Each row comes from the steps of one path. Every step used is in the known rows, and no mark comes twice. Write the path behind each row, first mark first.
Each row is shifted at random along 6 fixed directions that mean nothing.
Known rows
fasor-povef-numi-tobi-rula: [ 1.75  0.23  0.43 -0.75 -0.76 -0.08 -1.54  0.81  1.94 -0.37  0.52 -0.66
 -0.78  0.55  2.27  1.25  0.31  0.03 -0.03 -0.15  0.33 -1.84  0.88 -1.00
  0.94 -0.10 -0.03  0.00  0.36 -1.52 -0.28 -0.38  1.61 -0.55 -0.36  0.77
 -2.45 -1.08 -1.05  1.41  0.36]
tobi-vipi-numi-fasor: [-0.76  0.73  0.14  1.38 -0.16  2.84 -1.28  2.54 -0.85  0.05  0.72  3.12
 -2.35 -0.05 -4.43 -0.54  2.17  0.89 -0.16 -0.16 -0.27 -1.26  1.34  1.00
 -0.13 -1.48 -4.13  0.86  2.46  1.73 -1.34  1.18 -0.71  1.55 -0.11  1.13
  0.84  1.68 -0.05 -0.58  1.12]
povef-vebepib-fasor-rula: [ 0.63 -0.03 -0.40  0.71 -0.72  1.76 -0.90  2.02  0.77 -1.49 -0.70  1.56
 -1.28  1.81 -1.78  0.15  0.40  0.10  0.34 -0.20 -0.62 -1.10  0.52  0.58
 -0.07 -1.20 -2.56  0.06  2.02  0.90 -0.80  0.15  0.55  2.87 -0.18  0.52
 -0.09  1.15 -0.02  0.20  1.26]
povef-numi-tobi-rula-detom-vebepib-vipi: [-0.51 -1.60 -1.30 -1.41  0.96  2.62 -0.64  0.48 -1.01 -0.20 -2.62  0.07
 -0.51  0.87  6.53 -1.53 -1.12  0.44  2.75 -4.09  0.43 -0.82  1.45  0.38
  0.50 -3.19 -2.53  1.11  1.39 -0.55 -1.58 -0.76  2.32  1.96  0.22 -0.35
  0.42  0.03  0.43  0.43  0.94]
detom-tobi-numi-fasor: [ 1.21  1.27  0.25  1.12 -1.31  1.22 -2.72  0.44  2.33 -0.27  1.25  0.38
 -0.07  0.88 -1.82  1.76  1.05  0.22 -0.73  1.44  0.81 -0.80  0.40 -0.38
 -0.04 -0.17 -0.35 -0.49  1.65 -0.09 -0.27  0.22  0.81  0.48 -0.70 -0.04
 -1.24  1.16 -0.23  0.93 -0.03]
tobi-vipi-numi-fasor-vebepib-rula: [ 0.70  2.02 -0.21 -1.10 -1.34  1.73 -1.46 -0.35  0.75  0.07  0.04  0.57
 -1.22 -0.17  0.69  2.27  1.92  0.37  1.33  2.14 -0.09 -1.60 -1.03 -0.08
 -0.46  0.85 -0.49 -0.35  2.68 -0.67 -2.52  0.81  1.27  0.40 -0.41  0.02
 -1.07  0.08  0.21  2.04  1.41]
numi-fasor-rula-povef-vebepib-vipi: [-2.74 -0.36 -2.10 -1.37  1.75  1.07 -0.22  0.26  0.15  1.64 -1.92 -0.10
 -1.68  1.08  3.00 -3.69  1.98 -2.03  1.74 -1.51 -1.06  1.25 -1.64  2.56
 -0.59 -0.56 -2.10  0.23  2.05  1.64 -2.68  0.43  0.54  1.55  2.31  0.48
 -2.11  1.67 -0.34  0.53  0.27]
povef-numi-tobi-vipi-fasor-detom: [ 1.19  0.22 -0.70 -0.28 -1.02  1.11 -1.99 -0.94  1.15  0.12 -0.51 -0.35
 -0.57  1.46  0.83  2.08  1.89  0.17 -0.18 -0.47  1.85 -2.07  1.79  0.45
  1.13  0.12  0.53 -0.45  1.22 -1.53 -1.78 -0.22  1.63  0.72 -0.81  0.19
  0.03  0.53  0.45  2.12  0.81]
numi-tobi-rula-detom: [-0.62 -1.49 -0.38 -0.05  0.16  2.06  0.17  0.75  0.21 -1.89 -1.13  1.53
  0.08  1.44  0.51  0.54 -0.23  1.36 -0.37 -3.07 -0.13 -1.26  0.26  2.04
  0.91 -2.96 -1.98 -1.14  1.36 -0.17 -1.44 -0.34  1.47  2.09 -1.24 -0.70
  0.80  0.37  2.42  0.47  2.66]
vipi-fasor-povef-numi-tobi-rula: [-0.70  0.03 -0.23 -0.33  0.33  0.11 -0.45  1.74  3.26  0.27  0.11 -0.44
 -1.09  1.37  0.57 -1.77  2.66 -1.00 -1.24 -0.14 -0.81 -0.49 -1.78  1.17
 -0.72  1.00 -1.10 -0.52  1.09  0.69 -0.23  0.16  0.34  0.46  1.75  1.05
 -4.39  0.78 -1.96  1.46 -0.43]
detom-fasor-rula-povef: [ 0.03  0.03 -0.30 -0.61 -0.29 -0.96 -1.33 -0.44  0.00 -0.69 -0.78 -0.83
 -0.60 -1.34  4.04  1.60 -1.85 -1.54  0.10 -1.40 -0.65 -0.44  1.01  0.97
  1.11  0.83 -1.22 -1.02  0.62 -1.00 -0.76 -0.15  0.15 -0.10 -0.95 -1.32
 -0.97 -1.13  0.65  0.76  1.75]
rula-tobi-vipi-fasor-detom-vebepib: [-0.32  0.32 -1.29 -1.03  0.22 -0.95  0.05  1.84  1.93  2.04 -2.58 -2.05
 -1.44 -0.90  5.68 -1.48 -0.18 -2.63  1.31 -0.97  0.77 -1.49  0.22 -0.07
  0.18  0.98 -0.01  1.38 -0.60 -1.22 -1.49 -0.43  1.50 -0.58  1.12  1.28
 -1.94 -0.63 -3.24  0.65 -0.16]
numi-tobi-vipi-fasor-rula: [ 1.20  0.81  0.02 -0.23 -1.71 -0.56 -0.87 -0.24  2.86 -0.43  0.88 -1.05
 -1.60  0.67  0.94  2.27  1.74 -1.20 -0.16  0.88  0.46 -1.58 -0.80  0.95
  0.83  1.23  0.29 -1.45  0.92 -0.96 -1.86 -0.15  0.89 -0.08 -0.72  0.25
 -2.40 -0.44 -0.63  1.81  1.33]
detom-tobi-rula-povef-vebepib: [ 2.63  0.99 -0.17 -1.81 -1.24 -1.13 -2.54  0.56 -0.71  0.96 -0.25 -0.30
 -1.54 -1.64  4.09  3.35 -1.19 -0.29  1.75 -0.33  1.64 -2.95  2.83 -1.39
  3.64 -1.36  0.60  0.77 -0.33 -3.12 -3.23 -0.11  1.77 -1.75 -1.82  1.39
  0.50 -2.60  0.08  1.19  2.31]
vipi-numi-tobi-rula-povef-vebepib-detom-fasor: [-0.07  1.53 -0.51 -0.01 -0.48  0.10 -1.07  0.64  2.08  0.80 -0.51  0.29
 -0.83  0.20  1.43  1.40  1.53 -0.48 -0.87  0.69  0.68 -1.40 -0.21  1.10
  1.12  0.12 -0.18 -0.69  1.44 -1.14 -1.75  0.61  1.13  0.21 -0.04  0.64
 -1.06  0.17 -0.27  2.50  1.66]
tobi-numi-fasor-vebepib-povef: [ 0.04  1.97 -1.23 -1.04 -0.58  0.38 -3.78 -2.56  1.75  1.83  0.30 -0.59
 -0.03 -0.53  0.92  1.42  1.29 -0.49 -0.69  2.01  0.79  1.48 -2.38  1.03
  0.12  1.17  1.29 -1.41  2.34 -0.17 -3.40  0.89  0.62 -0.07  0.18 -0.22
 -1.48  1.20  0.87  1.98  0.92]
tobi-numi-fasor-vebepib: [ 0.46  0.71 -0.62  0.00 -1.49  0.19 -0.96 -0.28  0.02  0.19 -0.38 -0.55
 -1.33 -0.98  2.07  1.90  0.80 -0.80  0.04 -0.59  1.18 -1.83  0.26  1.05
  1.62  0.64 -0.62 -0.10  0.44 -0.88 -3.06 -0.19  1.78 -0.65 -1.81 -0.17
  0.39 -0.51 -0.16  0.48  1.64]
tobi-vipi-numi-fasor-vebepib: [ 1.50 -0.60 -0.96  1.53 -0.76  0.06 -1.15  2.98  0.56  0.80 -1.10 -0.82
 -3.00  0.17  1.81 -1.15 -1.37 -1.56  0.59 -2.61  1.49 -1.20  2.71 -0.55
  2.51 -1.67 -1.94  2.32 -1.16 -0.55 -2.03 -0.99  0.99  0.69 -0.34  2.33
  0.52 -0.41 -3.47 -1.26  0.35]
numi-tobi-rula-povef-vebepib: [ 0.25  0.36 -0.41 -1.74  0.38 -0.04 -1.10  1.50 -1.35  0.81 -1.51  0.10
 -1.50 -1.65  4.22 -0.04 -0.42 -0.90  2.37 -0.98 -0.07 -1.86  1.76 -0.66
  1.01 -0.58 -1.08  1.39  0.47 -1.45 -1.98  0.21  1.34 -0.98  0.03  1.01
 -0.73 -1.57 -0.79  0.41  0.83]
vipi-numi-tobi-rula-detom-fasor-vebepib-povef: [ 0.86  0.12 -1.01  0.30  0.56  1.30 -3.38  1.61  0.96  0.67 -1.75  0.18
 -0.74  0.27  2.30 -1.26 -2.10 -0.22  0.80 -1.04  0.29  0.65  1.77 -1.20
 -0.14 -1.47 -1.58  1.33  1.61 -0.22 -0.79  0.12  0.16  1.93  1.38  1.20
 -0.94  0.86 -1.55  0.55 -0.17]
povef-vebepib-fasor-detom: [ 0.75  0.74 -0.62 -0.09 -0.66  0.86 -0.76  0.38  0.03 -0.06 -1.93  0.16
 -0.71  0.51  1.05  0.99  0.01 -0.43  1.16  0.15  0.51 -2.12  2.37 -0.62
  0.14  0.15 -0.23  0.96  0.87 -1.42 -0.61  0.03  1.49  0.77 -0.51  0.48
  0.74  0.10 -0.31  0.89  0.58]
vebepib-rula-tobi-vipi-fasor-detom-povef: [-1.35  0.02 -0.91 -0.86  0.99  1.05 -1.97 -0.62  1.45  0.17 -1.52  0.01
  0.24 -0.14  2.43 -0.14 -0.09 -0.50  0.11 -1.09 -0.33  0.43 -0.51  1.77
 -0.84  0.41 -1.74 -0.86  2.25  0.21 -1.06  0.59  0.64  1.46  1.08 -1.08
 -1.93  1.25  0.69  1.58  0.96]
vipi-numi-tobi-rula-detom: [-1.53 -0.59 -0.91 -0.12  0.42  0.42  1.03  1.44  2.26  0.30 -0.76  0.50
 -0.94  1.44  0.29 -1.46  2.03 -0.18 -2.00 -1.87 -0.45 -0.78 -1.89  2.72
  0.54 -1.02 -0.98 -1.04  0.65  0.38 -1.84  0.00  0.72  0.99  0.39  0.85
 -1.71  0.69  0.30  1.14  1.90]
detom-povef-numi-fasor-vebepib-vipi: [-0.22  0.14 -1.14 -0.43 -0.07  0.56 -0.91  0.17 -0.41  1.25 -0.90 -0.02
 -2.50 -0.26  3.53 -0.45 -0.19 -1.05  1.35 -1.98  0.70 -0.80  1.46  1.08
  2.21 -1.70 -1.92  1.04  0.66 -0.41 -3.33 -0.02  1.16  0.17 -0.42  1.07
  0.47 -0.30 -0.33  0.09  1.87]
fasor-povef-vebepib-detom: [-0.24 -0.29 -1.33 -1.12  0.62  1.14 -0.50 -0.27 -1.02  0.64 -2.80  0.20
 -0.32  0.04  3.72 -0.11 -0.58  0.41  0.72 -2.13  0.74 -0.46  0.92  0.81
  1.31 -1.79 -0.37  0.44  0.37 -1.19 -2.34 -0.15  1.97  0.88 -0.24  0.28
  1.40 -0.24  0.73  0.82  1.70]
vebepib-povef-numi-fasor-detom-rula-tobi: [-1.22  0.31 -0.41 -0.38  1.22  2.09 -0.89  2.78  0.77 -0.22 -1.98  1.55
 -0.31  1.00  0.54 -1.98  0.78 -0.15  0.16 -0.13 -1.74 -0.99  1.33  0.16
 -2.28 -0.65 -2.57  0.55  2.75  0.90  0.33  0.85 -0.06  1.57  1.71  0.54
 -2.16  1.02 -0.04  0.99 -0.20]
vipi-fasor-detom-rula: [-0.18 -0.16 -0.23 -0.06  0.02  1.77 -0.71  0.57  0.62 -1.90 -1.12  0.90
  0.91  0.72 -0.02  1.88  0.09  1.09  0.13 -0.01  0.19 -0.67  0.04  0.72
 -0.70 -0.12 -0.84 -0.93  2.34  0.01  0.08  0.23  1.30  2.22 -0.12 -1.65
  0.39  0.85  1.32  1.73  1.25]
fasor-detom-vebepib-vipi-numi-tobi-rula: [ 1.33 -0.25 -1.19 -1.16 -1.29 -0.30 -1.87 -2.64  4.94  0.02  0.40 -3.42
  0.90  2.52  4.65  2.39  2.22 -0.32 -1.35 -0.64  2.36  0.09 -3.52  1.68
  1.63  0.51  3.00 -2.83  0.41 -1.98 -2.45 -1.31  3.60  0.36 -0.31 -0.91
 -3.32 -0.02  0.02  3.83  0.69]
vipi-numi-fasor-vebepib-povef: [ 0.70  0.35 -1.89  0.96  0.33 -0.08 -3.80  0.37  3.43  2.29 -0.56 -1.56
 -0.84  1.38  0.51 -2.24 -0.88 -1.58 -1.23 -0.03  1.05  3.34 -1.30  0.01
  0.68 -0.74  0.84  0.32  0.45  0.55 -1.90 -0.18 -0.09  1.70  2.09  1.86
 -1.94  1.82 -2.59  0.42 -0.91]
vebepib-rula-povef-numi: [ 0.12 -0.28 -0.09 -1.16  0.78  2.20 -1.77  1.26 -2.68 -0.11 -1.36  1.38
 -0.56 -0.54  3.07 -1.27 -0.33  0.95  0.79 -1.91 -1.31 -1.29  3.13 -1.37
 -0.69 -0.39 -2.96  1.75  1.68 -0.19  0.88  0.34 -0.33  0.82  0.56  0.00
 -0.33 -0.35  0.04  0.39 -0.33]
numi-fasor-detom-vebepib-povef: [-0.87  0.19 -0.82 -0.33  1.45  1.03 -1.35  2.29 -0.53  0.97 -2.88  0.57
 -1.11 -2.03  3.66 -2.21 -3.11 -0.91  1.68 -1.60 -0.61  0.72  1.57 -0.62
 -0.44 -1.41 -2.41  2.21  0.90 -0.01 -0.43  0.47  0.35  1.00  1.15  0.74
  0.12 -0.07 -1.58 -1.02  0.51]
numi-fasor-detom-vebepib: [-1.17  0.29 -1.23 -0.44  0.56  1.43 -0.44  1.00  0.15  0.51 -2.31  0.29
 -0.05 -0.58  2.06 -0.11 -0.10 -0.48  0.88 -0.46  0.73 -0.25 -0.62  1.04
 -0.35 -0.38 -0.78  0.32  1.40  0.02 -1.71  0.17  2.35  1.21 -0.03 -0.49
  0.96  0.74 -0.04  0.42  1.08]
detom-povef-numi-tobi: [-0.94 -1.08 -0.64  0.49  2.01  0.77 -0.68  2.06  2.11  0.67 -1.40 -0.94
  0.02  1.40  3.19 -4.43 -0.04 -1.08 -0.89 -2.11 -0.47  1.79 -0.07 -0.08
 -1.34 -0.88 -1.05  1.21  0.14  0.54  1.57 -0.49  0.92  0.81  2.56  1.03
 -3.18  0.71 -2.68  0.21 -2.40]
vebepib-povef-numi-tobi-vipi: [ 2.38  0.99 -0.29 -1.55 -0.92  0.27 -3.70 -1.42  2.17  1.81  1.80 -0.68
 -1.12  1.19  1.57  1.67  1.64  0.10  0.42  0.93  1.90 -0.93  0.71 -1.11
  1.85 -1.18  1.37 -0.03  1.04 -1.69 -2.44 -0.02  1.50 -0.91 -0.38  1.58
 -1.97  0.02 -0.11  1.77  0.27]
vipi-fasor-povef-vebepib-rula: [ 0.11  1.03  0.21 -1.62 -0.47  1.52 -0.66  0.85 -1.96 -0.83 -1.36  1.70
 -1.45 -1.69  2.56  1.72  0.01  0.71  2.07 -0.14 -0.96 -2.31  1.09  0.00
  0.24 -0.37 -2.38  0.52  2.09 -0.98 -2.00  0.95  0.63  0.26 -0.70 -0.03
  0.47 -1.21  0.73  1.11  2.25]
povef-vebepib-detom-fasor-rula: [ 0.93 -1.51 -0.50  1.32 -0.36 -0.02  0.59  2.72  1.44 -1.87 -1.96 -0.52
 -1.26  1.41  3.10 -0.16 -2.49 -1.07 -0.06 -3.22  0.08 -1.11  1.89  0.50
  1.89 -1.69 -2.17  0.55 -0.51 -0.72  0.36 -1.26  1.68  2.36 -0.63  0.17
  0.00 -0.63 -1.62 -0.24  1.50]

Write each row's path
[ 2.72  2.09  0.16 -0.97 -0.87  2.00 -3.14  2.27 -1.46  1.86 -0.19  1.83
 -2.11 -0.44 -0.21  1.02  1.83  1.51  2.43  1.74  1.16 -4.29  4.94 -3.75
 -0.51 -0.32 -1.71  3.12  1.94 -1.29 -0.72  0.97  0.05 -0.24  0.46  2.78
 -0.14  0.07 -1.50  1.58 -0.58]
povef-vebepib-fasor-detom-tobi-vipi-numi
[ 1.34  0.03 -1.68 -0.64 -1.40 -1.17 -1.19 -0.46  6.38  1.10 -0.12 -3.11
 -0.92  2.54  4.67  1.06  1.26 -1.68 -2.39 -1.10  2.10  0.33 -3.81  2.12
  3.40 -0.66  2.54 -1.75 -0.57 -1.80 -3.45 -1.20  2.89  0.82 -0.11  0.98
 -3.01 -0.19 -1.79  2.85  1.85]
povef-numi-tobi-vipi-fasor-detom-vebepib-rula
[-0.21 -0.35 -0.58 -1.48  0.08  0.84 -0.14  2.42 -1.44  0.23 -2.20  1.34
 -1.71 -2.09  5.16  0.71 -1.48  0.41  0.68 -3.33  0.53 -2.98  1.73  0.87
  2.43 -2.60 -2.74  1.03  0.43 -1.42 -3.10 -0.03  2.19 -0.09 -1.76  0.67
  1.69 -1.76  0.56  0.11  3.69]
fasor-povef-numi-tobi-rula-detom-vebepib
[ 1.04  1.15 -1.01 -2.71 -0.52  0.06 -3.45 -3.08  1.37  1.55 -0.52 -2.71
  0.68  0.44  6.57  1.37  2.30 -0.86 -0.06  0.74  0.54 -0.66 -0.21 -0.67
 -0.75  3.22  2.00 -1.24  1.70 -2.28 -0.56 -0.29  1.52 -0.95  0.70 -1.05
 -3.86 -0.35 -0.04  3.99 -1.07]
vebepib-detom-tobi-vipi-fasor-rula-povef-numi
[ 0.81 -0.26 -1.28 -1.29  0.18  1.46 -3.42 -0.07 -0.22  1.39 -1.24 -0.19
 -0.72  0.73  4.11 -0.82  0.78  0.30 -0.30 -2.14  0.90 -0.66  1.80 -0.27
  0.86 -0.85 -1.22  0.78  1.45 -0.80 -1.60 -0.15  0.54  0.94  0.64  0.87
 -0.91  0.46 -0.29  1.60  0.02]
rula-detom-tobi-vipi-fasor-vebepib-povef-numi
[ 1.60  0.42 -0.84 -2.06 -1.79  0.76 -3.69 -2.17  1.83  0.49  1.28 -0.30
 -1.20  1.16  2.63  3.65  2.06  0.12 -0.35 -0.85  1.77 -1.97 -0.32  1.92
  3.13 -1.60 -0.34 -2.21  2.05 -1.41 -4.92 -0.12  2.01  0.14 -2.16 -0.07
 -1.11 -0.07  2.48  2.27  3.17]
detom-vebepib-povef-numi-fasor-rula-tobi-vipi
[-0.56 -0.04 -1.70 -1.71 -0.11 -0.64 -1.10 -0.95  0.65  1.97 -0.99 -1.41
 -2.26  0.29  5.68 -0.78  1.32 -2.00  0.74 -2.35  0.68 -0.83  0.00  2.09
  2.54 -0.86 -0.81  0.00  0.25 -0.81 -4.24 -0.25  1.37 -0.69 -0.01  1.04
 -1.55 -0.38 -0.32  1.15  1.58]
rula-tobi-numi-fasor-povef-vebepib-vipi
[ 1.16  0.90 -0.36  0.30 -0.87  0.47 -0.99  2.05  2.50  0.24 -0.81  0.14
 -1.06  1.02  1.26  0.98  0.24 -0.13 -0.85 -0.03  0.50 -1.92  1.15  0.08
  1.15 -1.65 -0.16 -0.16  0.67 -1.17 -2.02  0.02  0.88  0.30 -0.32  1.57
 -1.04 -0.64 -0.45  1.64  1.51]
vipi-numi-fasor-vebepib-detom-rula-tobi
[-1.23  0.81 -0.22 -1.47  0.62  2.23  0.36  3.41 -2.48  1.13 -1.71  2.56
 -2.88 -1.25  1.53 -2.08  3.39  0.54  1.53 -1.17 -1.28 -4.07  2.35  0.16
 -1.62  0.17 -5.15  2.37  2.35  0.74 -1.01  1.29 -0.69  0.24  1.19  1.73
 -1.26  0.25 -0.87  0.84  0.67]
povef-vebepib-fasor-rula-detom-tobi-vipi-numi
[-0.60  0.76 -0.59 -0.37  0.41 -0.29  0.52  4.57  1.99  1.56 -0.82  1.51
 -4.20  0.07  0.06 -2.63  1.22 -1.65  0.08 -0.59 -1.19 -1.44 -0.31  1.16
  1.60 -1.74 -2.90  1.77  0.50  0.79 -2.95  0.96 -0.50  0.51  1.47  3.83
 -2.27 -0.06 -2.90 -0.17  2.01]
numi-tobi-vipi-fasor-povef-vebepib-rula
[ 1.76  0.26 -0.62 -1.69 -0.50  0.24 -3.02 -0.39 -1.22  0.52 -1.35 -0.49
 -0.82 -1.65  5.75  2.42 -2.16 -0.17  2.78 -1.31  1.53 -1.86  2.69 -1.33
  1.99 -1.01 -0.32  0.92  0.75 -2.91 -2.48 -0.30  2.70 -0.38 -1.22  0.04
  0.77 -1.62  0.03  1.14  1.65]
tobi-vipi-fasor-rula-detom-povef-vebepib
[ 0.28  0.87 -0.11 -1.59 -0.95 -1.33 -0.79  0.01 -0.28  1.57  0.40  0.13
 -2.59 -2.35  4.71  1.86  0.98 -0.54 -1.81 -1.92  0.48 -3.18  1.52  1.35
  3.49  0.49 -1.36  0.06 -0.11 -2.22 -2.85  0.33  0.91 -2.27 -1.92  0.94
 -0.50 -2.33  0.32  1.56  3.54]
tobi-vipi-fasor-rula-detom-povef-numi
[-0.04 -0.15 -0.65 -0.17  0.33 -0.43  0.00  2.35  2.09  1.13 -1.12 -0.38
 -2.09  0.06  4.46 -1.67  0.10 -1.15 -1.92 -2.62  0.28 -0.67  0.35  1.17
  2.24 -2.13 -0.70  0.72 -0.57 -1.19 -1.99 -0.34  1.48 -0.63 -0.13  2.24
 -1.52 -1.47 -1.49  0.65  1.60]
fasor-rula-detom-vebepib-povef-numi-tobi
[-0.23  0.03 -1.71 -0.80  0.86  0.06 -2.13  2.49  0.06  2.40 -1.86  0.11
 -2.52  0.03  2.54 -2.23  0.46 -1.61  0.69 -1.67  0.64 -0.61  1.36  0.43
  1.45 -1.44 -1.84  1.65  0.54 -0.13 -2.99  0.15  1.03  0.44  1.15  2.53
 -0.82  0.54 -2.05  0.26  0.58]
rula-detom-tobi-vipi-numi-fasor-povef-vebepib
[ 1.32  1.19 -0.52 -1.43 -0.51 -1.33 -2.62 -0.89  2.58  0.89 -1.02 -2.85
 -0.02 -0.82  5.77  1.63 -1.64 -2.07  1.38  0.63  0.24 -0.36  0.35 -1.16
  0.28  1.50  1.62 -0.60  0.20 -2.50 -0.69 -0.46  1.27 -1.21  0.31 -0.34
 -3.49 -1.31 -1.27  1.95 -0.03]
numi-fasor-vebepib-detom-tobi-rula-povef
[-1.20  1.01 -0.99 -2.45  0.39 -1.48  0.44  0.72  0.03  2.42 -1.74 -1.52
 -3.13 -1.90  7.79 -1.73  0.83 -3.06  2.37 -1.13 -0.84 -2.06  0.76  0.56
  0.87  0.97 -1.44  1.56  0.09 -1.28 -2.72  0.28  1.06 -2.39  0.88  1.46
 -3.06 -1.76 -2.20  0.90  0.87]
detom-rula-tobi-numi-fasor-povef-vebepib-vipi
[ 1.10  0.40 -1.06 -1.76  0.01  0.90 -4.07 -2.15  2.49  1.56  0.59 -1.44
  0.19  2.25  2.71  0.39  1.99 -0.54  0.73  0.78  1.35  0.16 -0.25 -0.64
 -0.32  0.24  1.19 -0.77  2.18 -1.00 -1.30 -0.23  1.91  0.31  0.92  0.17
 -3.15  1.57 -0.16  2.53 -1.19]
rula-detom-fasor-povef-numi-tobi-vipi
[ 1.02 -0.08 -0.22 -0.52  0.10  0.41 -0.86  3.60  1.08  1.07 -0.44  0.89
 -2.97  0.86  1.24 -1.31  0.07 -0.90  1.37 -1.40  0.00 -2.90  3.24 -0.99
  1.20 -2.30 -2.88  2.14  0.46 -0.34 -0.78 -0.07  0.39  0.38  0.32  2.67
 -1.72 -0.03 -1.85 -0.44  0.87]
povef-numi-fasor-rula-detom-tobi-vipi
[-1.46  1.10  0.01 -1.85 -0.62 -1.10  2.39  1.32 -0.20  0.23 -1.81 -0.31
 -2.51 -2.36  6.51  1.31  1.82 -1.70  0.05 -1.68 -0.88 -4.45  1.03  2.43
  1.53  0.68 -1.76 -0.25  0.17 -2.21 -2.97  0.44  1.34 -2.77 -1.44  0.39
 -1.46 -3.27  0.41  1.91  3.32]
povef-vebepib-vipi-numi-fasor-detom-rula-tobi
[ 1.61  1.90 -0.56 -0.90 -0.75  1.17 -1.95  0.69 -0.29  1.29 -1.43  0.95
 -1.35 -0.76  2.00  1.82 -0.30  0.41  1.55  0.92  0.76 -2.45  2.60 -1.53
  1.19 -0.97  0.30  1.33  1.22 -2.14 -2.41  0.53  1.93 -0.20 -0.89  1.37
  0.65 -0.81 -0.02  1.29  1.84]
tobi-numi-fasor-rula-povef-vebepib-detom
[-2.55 -0.56 -1.24 -1.41  0.89  2.02 -0.24  0.88 -1.55  0.28 -1.73  1.89
 -1.22 -0.36  2.59 -1.31  2.90  0.46 -2.10 -3.47 -0.99 -1.21 -0.53  3.78
  0.87 -0.34 -3.84 -0.51  2.24  1.08 -2.52  0.80 -0.09  1.43  0.07 -0.44
 -0.10  0.61  1.78  1.38  2.60]
vipi-fasor-detom-vebepib-rula-povef-numi
[ 0.78  0.43 -0.78 -1.42 -0.77 -0.44 -2.10 -1.15  3.55  1.39  0.97 -1.39
 -1.63  1.34  3.38  0.80  2.04 -1.31 -0.76 -0.68  1.07 -0.99 -1.01  1.33
  2.01 -0.50  0.26 -1.04  0.84 -1.39 -2.79 -0.32  1.95 -0.58 -0.41  0.95
 -3.26  0.03 -0.29  2.00  1.42]
vebepib-fasor-rula-detom-povef-numi-tobi-vipi
